Each row is followed by its class.
-40; -71; -20; 75; -51; -272; 335; 98; 225; -215; -113; 135; -73; 221; 114; 88; 81; -115; -132; -223; -48; 144; -196; 38; 75; 208; 49; -29; -216; 241; 272; -561 | vemik
64; -1; -114; -19; -41; -102; -40; -19; -92; -83; 45; 54; -50; -63; 78; 238; 25; 47; 89; 144; 5; 82; -168; 12; 80; -28; 69; 91; 62; 89; 135; -364 | biki
-241; 325; 361; 131; 151; 513; 215; 22; -525; 84; -103; -30; 90; 54; -18; -34; 147; -136; -13; -104; 2; 20; 237; -34; -246; 39; 256; -318; 25; 127; 8; 824 | dozo
-35; -43; 142; 85; 92; -192; 46; -19; 23; 80; 32; 29; 210; 118; 102; -62; -30; 36; -113; -246; 107; 67; -88; -182; 79; -255; -31; 147; -162; 5; -224; 350 | vemik
49; -464; -87; 123; -351; -281; -70; 88; 232; -331; 453; 8; -67; -281; -9; -535; -11; -291; 70; 87; 355; -231; -40; -96; -10; -680; -166; -65; -34; -112; 165; -485 | siras
-59; 40; 322; 293; 248; 142; 181; -93; -65; 127; -213; -23; 261; 136; -29; -129; -82; 214; -185; -223; 51; -40; -70; -127; 136; -384; 107; -22; -211; 155; -144; 551 | biki
-11; 28; 101; 29; 47; 32; 9; -13; -129; 30; -18; -16; 10; -110; 9; 62; 53; -4; 6; 85; 83; 10; -38; -16; 78; -112; 133; 32; 39; 14; 121; -215 | Mora
25; -23; 62; 35; -84; 11; -23; -72; -8; -102; 87; 26; 22; -43; 171; 164; -13; -61; 117; 77; 15; 21; -52; -73; 23; -135; -15; 52; 41; 70; 187; -217 | biki
447; -160; -3; -8; 274; 152; -126; -251; 292; 330; 284; 62; -28; 101; -134; 240; -520; 191; -213; -195; -169; -15; -23; -190; -184; -142; -406; 102; 16; -80; -489; 93 | dozo
14; 72; -2; 102; -24; 5; 37; -35; -23; -109; 52; 85; -32; -76; 93; 153; -50; 10; 85; 13; -33; 26; -142; -56; 63; -2; -26; -24; -4; 175; 178; -330 | detor
142; -32; 60; -30; -29; -37; -8; -8; 78; -9; 79; 43; -33; -228; 73; 147; 35; 115; 10; 137; 19; -52; -57; 117; 20; -104; 80; -11; 53; 67; 132; -333 | vemik
-30; 33; -172; -461; 1; -101; 325; 3; 254; -34; -93; 192; 554; -93; -194; 362; -98; -183; -73; 68; -545; -146; -180; -21; -13; -358; -127; -95; 241; 122; 440; 198 | dozo
-68; 47; -41; -119; 91; 0; 19; 25; -180; -61; -112; -78; 17; -42; 15; 263; 113; -46; -79; 181; -78; 32; -70; 177; 147; -59; 163; 85; 106; -2; 306; -350 | detor
18; 52; 17; -39; 137; 92; 41; 60; -74; 12; -110; -6; -32; -118; 24; 193; 64; 47; 32; 164; 22; 53; -111; 115; 131; -121; 203; 62; 127; 105; 183; -230 | Mora
165; 12; -54; 189; 190; -2; 39; 2; 230; 3; 57; 39; -72; 117; 128; -240; -140; 45; 87; -324; 165; 32; -126; -170; 6; -180; -75; -1; -144; -52; -377; 337 | Mora
-85; -6; 42; 160; 140; 207; 449; 119; 134; 23; -252; 128; 18; -14; -202; -160; -72; 19; -289; -75; -116; -121; 31; 181; 41; 37; 119; -279; 34; 212; 80; 494 | vemik
125; 144; 54; 3; 244; -140; 383; 75; -113; -144; 138; 52; -93; -27; 116; 137; 21; -207; 22; -434; -173; 214; -1; 107; -222; 121; -66; -119; -95; 260; -68; -115 | detor
423; -136; -609; -251; 229; -71; -215; 239; 511; 314; 50; -117; -289; 220; -365; -418; -281; 106; -288; -268; -82; -24; -28; 18; -163; 435; -324; 78; 9; -220; -660; 309 | siras
42; 94; 107; 38; 214; 63; 140; 39; 85; 11; -107; 32; 35; 76; 121; 195; 33; 35; 145; -69; 116; 101; -184; -10; 223; -257; 222; 88; -36; 57; 100; -154 | Zabe
152; 58; 148; 241; 197; 163; 26; 219; 83; 77; -97; 10; -1; 246; 282; -178; -58; 13; -90; -340; 238; 115; -227; -150; 130; -91; -43; 83; -89; 27; -260; -8 | detor
90; -70; -53; -140; 124; -170; 59; 45; 112; -84; -17; -24; -89; -80; -4; 8; 70; 12; 9; -4; -33; 112; -55; 188; 113; -90; 35; 126; 73; -70; 77; -238 | Zabe
-53; -67; 89; -73; -9; -20; 132; 28; -47; -109; -29; 16; 87; -115; 26; 211; 79; -65; 49; 149; -100; -20; -57; 99; 80; -251; 143; -14; 70; 111; 288; -257 | buk
-195; -14; 6; 62; -577; -107; -303; -168; 18; -2; 127; -36; 173; 16; 167; 72; -129; 19; 225; 158; -115; -159; 245; -97; -84; 424; -219; 61; -136; 33; 7; 278 | dozo
-161; 7; 70; 224; -174; -44; 116; -43; -122; -174; -95; 107; 105; -47; 135; 257; -34; -18; -13; 99; -59; -55; -2; 21; 100; -31; 91; -101; -141; 281; 295; -350 | buk
100; 56; -247; -235; 132; 220; -178; 179; -237; 90; -120; -74; 78; 35; -46; 229; -42; -147; -83; 226; -43; -49; -13; 33; -13; -66; -86; 80; 295; -34; 101; -353 | buk
-45; 115; 76; -18; 183; -206; 224; -278; -72; 101; -245; 119; 145; -363; -41; 718; 128; 384; -56; 152; -289; 130; -347; 417; 596; -48; 438; 199; 67; 72; 240; -452 | detor
-35; 180; -218; 109; 61; -119; 50; -46; 119; -8; -41; 92; 72; -8; -3; -143; -122; 43; 4; -27; -53; -44; -304; -225; 115; -68; -65; 20; 36; -18; 15; 263 | poda
-152; 266; -30; 281; 34; 57; 114; 106; -184; -55; -88; 88; 41; -25; 162; 33; -47; -105; 33; -262; 18; -60; -64; -39; 7; 118; -24; -183; -119; 259; 90; 54 | buk
39; -90; 13; 51; -169; -131; 49; 18; 202; -28; -16; 74; 50; 116; 65; -70; -24; -9; -37; -86; 0; 18; -63; -56; -31; 113; -58; 21; -147; 108; 80; -233 | Fet
7; -3; 143; 182; -49; 168; 265; 83; -2; 33; -68; 61; -246; 98; 22; 29; 111; 23; 117; 33; 104; 150; -90; 33; 20; 247; 352; -97; -2; 206; 62; -103 | Zabe
-17; -322; -224; -37; -247; -233; -183; -221; 168; -4; 508; -122; -356; -274; -194; -295; -229; -108; 240; 271; 12; -213; 435; 165; -581; -139; -298; 12; 169; -144; -46; 391 | Fet
218; 175; 17; -84; 536; -90; 185; 158; -67; 226; 132; 21; 182; 255; 133; 94; -300; -295; -321; -827; -94; 192; 10; -193; -297; -60; -325; 0; -171; 42; -471; 674 | buk
-69; 132; -87; 360; -14; -3; 20; -124; -139; 111; -158; -31; -101; -15; -67; 51; -123; 94; -35; -105; -23; 23; -118; 92; 238; 327; 5; 11; -77; 96; 29; -166 | detor
-26; 118; 76; 4; 122; 76; 51; 109; -34; -77; -73; 10; 30; -47; 81; 64; 152; 25; 41; 90; 113; -8; -193; -14; 157; -232; 196; 3; 35; 57; 215; -202 | Mora
-298; 232; -75; 224; -57; 149; 77; 72; -274; -220; -192; 40; 80; 79; 197; -6; 133; -103; 238; 57; 211; 92; -101; -101; 39; -206; 214; -90; -33; 329; 261; 285 | siras
-101; -211; 215; 12; 71; -154; 269; -193; -2; -59; -57; 0; 196; -47; 118; 94; 134; -118; -282; 39; 21; -65; 20; 21; 142; -264; 182; 123; -16; -11; 252; -56 | dozo
76; -18; -30; -134; 117; -17; -5; 64; -37; 31; -6; -12; 21; -132; -8; 224; 55; 9; 3; 206; -75; -50; -86; 79; 64; -217; 111; 28; 174; 5; 193; -166 | poda
240; 260; 117; -209; 468; 247; 27; 163; -168; 164; -53; -150; 94; -167; -18; -6; 273; -34; -295; -22; 94; -31; -242; 200; 138; -216; 210; 60; 173; -122; 102; -226 | vemik
43; -145; 109; -9; 12; 12; 137; -107; 77; -68; -50; 16; 59; -24; 4; -55; 34; 6; -107; -11; -15; -52; 25; -28; 55; -91; 17; -38; -1; -34; 39; -38 | Mora
-155; 139; 126; 294; -70; -29; 218; -147; -62; -85; -84; 98; -39; 70; 164; 131; -15; 23; 137; -162; 40; 162; -16; -69; 13; 182; 161; -34; -213; 262; 56; -83 | dozo
-50; -10; -27; -14; 27; -190; 95; 18; -118; -35; -11; -16; 5; -55; 38; 200; 22; -62; -18; 125; 9; 37; -74; 28; 84; -120; 138; 82; 36; 61; 186; -270 | Zabe
-25; -15; -63; 278; -317; 93; -167; -76; 66; 20; 46; 23; -16; -34; -5; -260; -178; 52; 160; -9; 184; -120; 62; -213; 28; 171; -98; -106; -152; 81; -173; 25 | vemik
11; -155; -116; 299; -153; 73; 20; -267; 344; 17; 16; 82; 40; -154; -104; -31; -229; -90; 214; -48; -26; -306; -57; -271; 264; -11; -124; -233; -85; 117; -152; 85 | dozo
9; -100; 235; -271; 238; 5; 427; 112; -129; 5; 47; 132; 391; -203; -81; 0; 166; -83; -318; -141; -189; -90; -72; -31; -15; -644; 83; -84; 255; -56; 223; 331 | siras
253; -235; 121; -225; 248; -668; 303; -507; -6; 90; 127; 247; 518; -291; 8; 899; -95; 337; -516; 13; -393; 20; -258; -34; 277; -475; 89; 218; -107; 48; -62; -179 | Fet
58; -258; 376; -176; 18; 80; -13; -132; 101; 290; -103; -151; 344; -97; -1; 228; -2; 125; -352; 226; -125; -174; 62; 164; 144; -407; 54; 231; 214; -188; 272; -55 | detor
-82; -127; 287; 187; -222; 14; -115; -133; 395; -73; 54; 7; 317; 98; 180; -344; -139; -25; 123; -229; 180; -88; 71; -153; 170; -429; -268; 165; -224; -144; 59; 87 | vemik
51; 76; -181; 114; -169; -161; 6; -177; 19; -15; 23; 94; 12; -29; -2; -104; -147; 95; 23; -147; -8; 73; -27; -135; -53; 319; -111; -14; -126; 37; -218; 28 | dozo
81; -150; -57; -166; 96; -407; 97; -77; 54; -4; 80; -1; 10; -61; -22; 297; -29; 6; -130; -14; -150; 98; -107; 93; 132; -55; -19; 228; 6; -85; 45; -400 | Mora
44; -59; 135; 195; -139; 208; 36; 96; 248; -175; -24; 78; -97; 121; 198; -107; 7; -134; 238; -105; 297; 62; 5; -69; 128; -5; 50; -61; -155; 109; 72; -424 | biki
-35; 118; 77; -93; 6; 51; -134; -45; 47; -131; 62; 39; 108; -145; 255; 355; 120; -77; -10; 98; -3; -30; -228; 9; 101; -278; -34; 111; 101; 152; 743; -623 | siras
118; 362; 20; 579; 229; 236; -73; -39; 242; 249; -101; 158; -98; 326; 106; -148; -349; 300; 124; -656; 55; 213; -373; -439; 36; 276; -250; -22; -336; 415; -468; 363 | Mora
30; 85; 18; 117; 70; 141; -77; -20; -78; 6; 11; 15; -8; -48; 37; 109; -82; 6; 56; 6; 40; 16; -90; -54; 106; -85; -48; 22; 22; 96; 53; -173 | Fet
-52; 251; 18; 218; 146; 531; -116; 182; -164; -110; -137; -104; -124; 66; 160; -379; 166; -143; 353; -52; 505; -17; -155; -123; 89; -266; 150; -116; 74; 65; 155; -17 | detor
-57; 348; 404; 20; 257; -175; 418; -88; -8; -6; -63; 240; 702; -237; 123; 206; 76; 170; -172; -401; -203; -23; -210; -228; 146; -615; 143; -123; -203; 265; 180; 607 | biki
-29; -116; -47; -91; -34; -168; 149; 106; 108; -84; 32; 63; 9; -19; -112; 22; 35; -52; 73; 106; -15; 54; -62; 51; 81; -214; 114; 51; 40; 30; 161; -172 | Zabe
-45; -2; -145; 105; -68; -185; 146; -170; 70; -56; -40; 112; -13; 10; -53; 66; -119; 29; -13; -17; -99; -12; -89; -80; 64; 198; -43; -21; -76; 91; -3; -46 | biki
-100; -47; -131; 31; 115; 155; -75; -15; -471; 76; -201; -231; -59; 102; -227; -120; 51; -102; -261; 190; -20; 35; 238; 195; -118; 101; 49; 52; 104; 27; 14; 161 | Mora
-78; 151; 83; 240; 38; 160; 26; -38; -163; -77; -178; -18; 36; -15; 181; 52; -4; -2; 39; -36; 79; -2; -105; 11; 171; -6; 73; 12; -75; 181; 233; -347 | Mora
-62; 120; -23; 42; 53; 83; 20; -70; -157; -94; -89; 43; 80; -60; 84; 200; -11; 18; 96; 55; -21; 6; -63; -66; 61; -100; 66; -74; 9; 186; 132; 10 | detor
139; 25; 44; -66; 51; 58; 38; -9; 48; -43; 63; 2; -30; -44; 0; 17; 5; 9; 90; 32; 58; 36; -53; -4; 69; -49; 50; 40; 21; -64; 29; -228 | biki
68; 192; -251; 303; 164; 437; -183; 108; 460; -29; -72; 14; 12; 256; -113; -767; -235; 11; 125; -431; 366; -215; -209; -420; 246; -98; -204; -112; -304; -70; -337; 189 | dozo
120; -543; -113; -872; -63; -648; -11; -30; -251; -46; 218; -131; 461; -108; -242; 387; 152; -135; -656; 416; -390; -150; 224; 255; -235; -416; -145; 195; 239; -376; 46; -17 | biki
162; 33; -97; 233; -140; 3; -63; 63; 267; -10; 135; 72; -245; 162; 36; -428; -145; 50; 53; -408; 164; 99; 46; -114; -111; 436; -249; -45; -220; -75; -343; -62 | Fet
-70; -103; -29; 11; -129; -233; 157; -42; -140; -186; 21; 78; -17; -123; 81; 191; 100; -40; -108; 102; -42; -37; 20; 63; 45; 67; 50; -74; -11; 64; 115; -328 | siras
16; -99; -17; 168; -202; -43; 116; -6; 317; -75; 54; 81; -140; 28; 28; -231; -14; -54; 184; -188; 173; 23; -36; -87; 125; 224; 21; -26; -195; 34; -145; -391 | siras
290; 17; 187; -324; 186; -4; -79; -29; 174; 408; 131; -10; 124; -37; -29; 342; 120; 278; -115; -54; -162; 52; -208; 69; -65; -26; 170; 189; 48; -73; -225; -67 | dozo
